Below are the code and all the weights of a small trained network. Each question names an input and a target symbol and asks about switching units off, where a switched-off unit gives its printed mean instead of its output.

import numpy as np


def w(rows, s, z=0):
    codes = np.array(rows[::2]) - 128.0
    scale = np.full(codes.shape[1], s)
    scale[-1] = z or s
    return codes * scale


def f(y):
    return np.maximum(y, 0)


def softmax(a):
    e = np.exp(a - a.max(-1, keepdims=True))
    return e / e.sum(-1, keepdims=True)


def log_softmax(a):
    a = a - a.max(-1, keepdims=True)
    return a - np.log(np.exp(a).sum(-1, keepdims=True))


def net(x, mask):
    ids = ['αβεζηθπσ'.index(c) for c in x.split()]
    T = len(ids)
    res = E[ids] + P[:T]
    u = 0
    for l in range(2):
        q, k, v = (res @ M[l].T for M in (Q, K, V))
        z = softmax(np.where(np.tri(T) > 0, q @ k.T / 3**0.5, -1e9)) @ v
        res = res + np.where(mask[u], z, O[l][:, -1]) @ O[l][:, :-1]
        u += 1
        y = f(res @ A[l][:, :-1].T + A[l][:, -1])
        res = res + np.where(mask[u : u + 16], y, B[l][:, -1]) @ B[l][:, :-1]
        u += 16
    return log_softmax(res[-1] @ U[:, :-1].T + U[:, -1])


Q, K, V, O, A, B = {}, {}, {}, {}, {}, {}
E = w([
[121,87,196],'α',
[180,2,80],'β',
[232,101,5],'ε',
[173,170,124],'ζ',
[103,180,198],'η',
[163,187,125],'θ',
[136,147,133],'π',
[133,223,114],'σ',
],0.014)
P = w([
[253,184,206],'0',
[252,143,157],'1',
[174,180,131],'2',
[110,198,124],'3',
[17,243,115],'4',
[34,210,132],'5',
],0.0045)
Q[0] = w([
[76,84,69],'L0H1',
[4,254,215],'L0H1',
[69,83,69],'L0H1',
],0.0088)
K[0] = w([
[120,115,254],'L0H1',
[36,98,71],'L0H1',
[132,151,143],'L0H1',
],0.009)
V[0] = w([
[161,75,133],'L0H1',
[160,89,236],'L0H1',
[118,3,20],'L0H1',
],0.0056)
O[0] = w([
[87,127,176,116],'L0H1',
[6,121,163,156],'L0H1',
[253,141,177,2],'L0H1',
],0.0056,0.0043)
A[0] = w([
[60,160,41,254],'L0N1',
[79,163,154,96],'L0N2',
[176,230,134,16],'L0N3',
[84,37,48,165],'L0N4',
[137,86,119,42],'L0N5',
[40,131,102,197],'L0N6',
[75,112,161,127],'L0N7',
[128,51,139,11],'L0N8',
[110,156,50,106],'L0N9',
[133,166,119,224],'L0N10',
[84,134,44,94],'L0N11',
[108,66,54,88],'L0N12',
[108,178,248,80],'L0N13',
[96,158,197,27],'L0N14',
[106,80,197,74],'L0N15',
[117,138,159,25],'L0N16',
],0.011,0.0052)
B[0] = w([
[191,145,169,255],'L0N1',
[84,98,97,189],'L0N2',
[96,143,146,173],'L0N3',
[123,115,187,165],'L0N4',
[130,199,185,131],'L0N5',
[163,98,140,221],'L0N6',
[126,92,99,173],'L0N7',
[177,74,139,133],'L0N8',
[192,135,153,166],'L0N9',
[141,150,164,220],'L0N10',
[172,87,149,157],'L0N11',
[126,139,180,152],'L0N12',
[77,73,83,224],'L0N13',
[117,129,112,168],'L0N14',
[174,120,150,149],'L0N15',
[190,247,167,129],'L0N16',
],0.011,0.0078)
Q[1] = w([
[182,199,180],'L1H1',
[148,126,10],'L1H1',
[90,97,126],'L1H1',
],0.011)
K[1] = w([
[218,127,159],'L1H1',
[70,107,10],'L1H1',
[126,140,186],'L1H1',
],0.013)
V[1] = w([
[125,84,104],'L1H1',
[157,210,80],'L1H1',
[1,205,146],'L1H1',
],0.0085)
O[1] = w([
[98,90,114,107],'L1H1',
[182,184,125,105],'L1H1',
[82,148,245,1],'L1H1',
],0.011,0.0079)
A[1] = w([
[77,127,144,99],'L1N1',
[168,122,122,120],'L1N2',
[163,164,98,49],'L1N3',
[171,141,187,226],'L1N4',
[67,245,145,86],'L1N5',
[151,213,120,70],'L1N6',
[9,64,86,104],'L1N7',
[44,92,100,126],'L1N8',
[75,160,123,96],'L1N9',
[138,72,215,176],'L1N10',
[55,169,121,88],'L1N11',
[141,118,223,61],'L1N12',
[157,125,69,1],'L1N13',
[99,77,99,150],'L1N14',
[151,88,55,27],'L1N15',
[173,89,112,207],'L1N16',
],0.011,0.0095)
B[1] = w([
[65,175,100,158],'L1N1',
[92,138,128,186],'L1N2',
[149,62,189,182],'L1N3',
[60,155,105,214],'L1N4',
[159,11,216,142],'L1N5',
[163,97,154,184],'L1N6',
[207,55,132,230],'L1N7',
[198,96,125,200],'L1N8',
[150,132,110,139],'L1N9',
[74,146,165,208],'L1N10',
[167,144,159,145],'L1N11',
[152,180,194,138],'L1N12',
[123,60,173,170],'L1N13',
[152,172,128,192],'L1N14',
[166,110,203,187],'L1N15',
[105,169,109,247],'L1N16',
],0.011,0.012)
U = w([
[78,74,141,51],'α',
[98,144,43,224],'β',
[180,140,135,22],'ε',
[78,143,168,132],'ζ',
[125,217,143,254],'η',
[28,93,254,83],'θ',
[18,155,142,248],'π',
[106,179,250,24],'σ',
],0.0081,0.0063)

Each question gives the input, a string of symbols that net reads in full, and the target symbol t.
The units are the heads (3 rows each of Q, K, V and O) and the neurons (one row each of A and B). Each row of codes is followed by its name. A weight is (code - 128) times the scale printed after its matrix; where a second scale follows, it is the last column's (O, A, B and U).
mask holds one flag per unit, layer by layer, with each layer's heads first. A switched-off unit (its flag False) gives its mean, the last column of its rows in O or B, instead of its output. The means were averaged over made-up inputs and are rounded, as every weight is.
A unit's drop is (log p(t) with every unit on - log p(t) with that unit switched off) / (log p(t) with every unit on - log p(t) with every unit switched off).
The circuit of an input: a set's keep is (log p(t) with only the set's units on - log p(t) with every unit switched off) / (log p(t) with every unit on - log p(t) with every unit switched off). Starting from the 12 units with the biggest drops (on a tie, the unit counted first), units are removed one at a time, each time the one whose removal leaves the highest keep (on an exact tie, the one counted first), for as long as the keep stays at least 0.8.
circuit, biggest first: the units of the circuit, biggest drop first
most important unit: the unit with the biggest drop
k most important neurons: the k neurons with the biggest drops, biggest first
k most important neurons of layer l: the k neurons of layer l with the biggest drops, biggest first
drop of u: that unit's drop, to one decimal
input β σ η π ε, target ε: circuit, biggest first : L1H1; L0N9; L1N15
input π α η σ σ β, target π: most important neuron : L0N1
input α π σ β, target π: 3 most important neurons : L0N13; L0N1; L0N9
input θ σ σ η, target π: circuit, biggest first : L1N7; L1N8; L1N15
input α β σ, target β: 3 most important neurons : L0N8; L0N4; L0N13
input η σ η α π, target η: 3 most important neurons of layer 0 : L0N13; L0N1; L0N9
input α α η ζ α η, target α: 2 most important neurons of layer 0 : L0N13; L0N2
input η θ ε β η, target ε: 2 most important neurons of layer 1 : L1N7; L1N8
input η η η ε η, target β: 2 most important neurons : L0N10; L0N13
input σ σ σ σ α, target π: 2 most important neurons : L1N7; L1N8
input α σ η β, target θ: 2 most important neurons : L0N4; L1N10
input α σ α σ, target σ: 2 most important neurons : L0N13; L0N3
input η η α ε η π, target ε: 3 most important neurons of layer 1 : L1N15; L1N4; L1N10
input α β θ ζ, target β: 3 most important neurons of layer 0 : L0N8; L0N4; L0N13
input η ζ β σ, target β: most important neuron of layer 0 : L0N4
input η ε σ ε β η, target ε: 2 most important neurons : L1N7; L0N4
input η ε σ, target ε: 3 most important neurons of layer 0 : L0N9; L0N11; L0N13
input α η β, target θ: 3 most important neurons : L0N4; L0N12; L1N10
input η α η α α η, target α: 4 most important neurons : L0N13; L1N7; L0N6; L0N7
input η ε α, target β: most important unit : L0H1
input α σ σ η ε σ, target ε: drop of L1N6 : 0.1
input ε ε β η ε, target ε: drop of L1H1 : 2.1
input α α σ, target σ: drop of L1N6 : 0.2
input β π θ, target β: drop of L0N1 : 0.4
input η ε π ε σ θ, target ε: 4 most important neurons of layer 0 : L0N9; L0N11; L0N13; L0N1
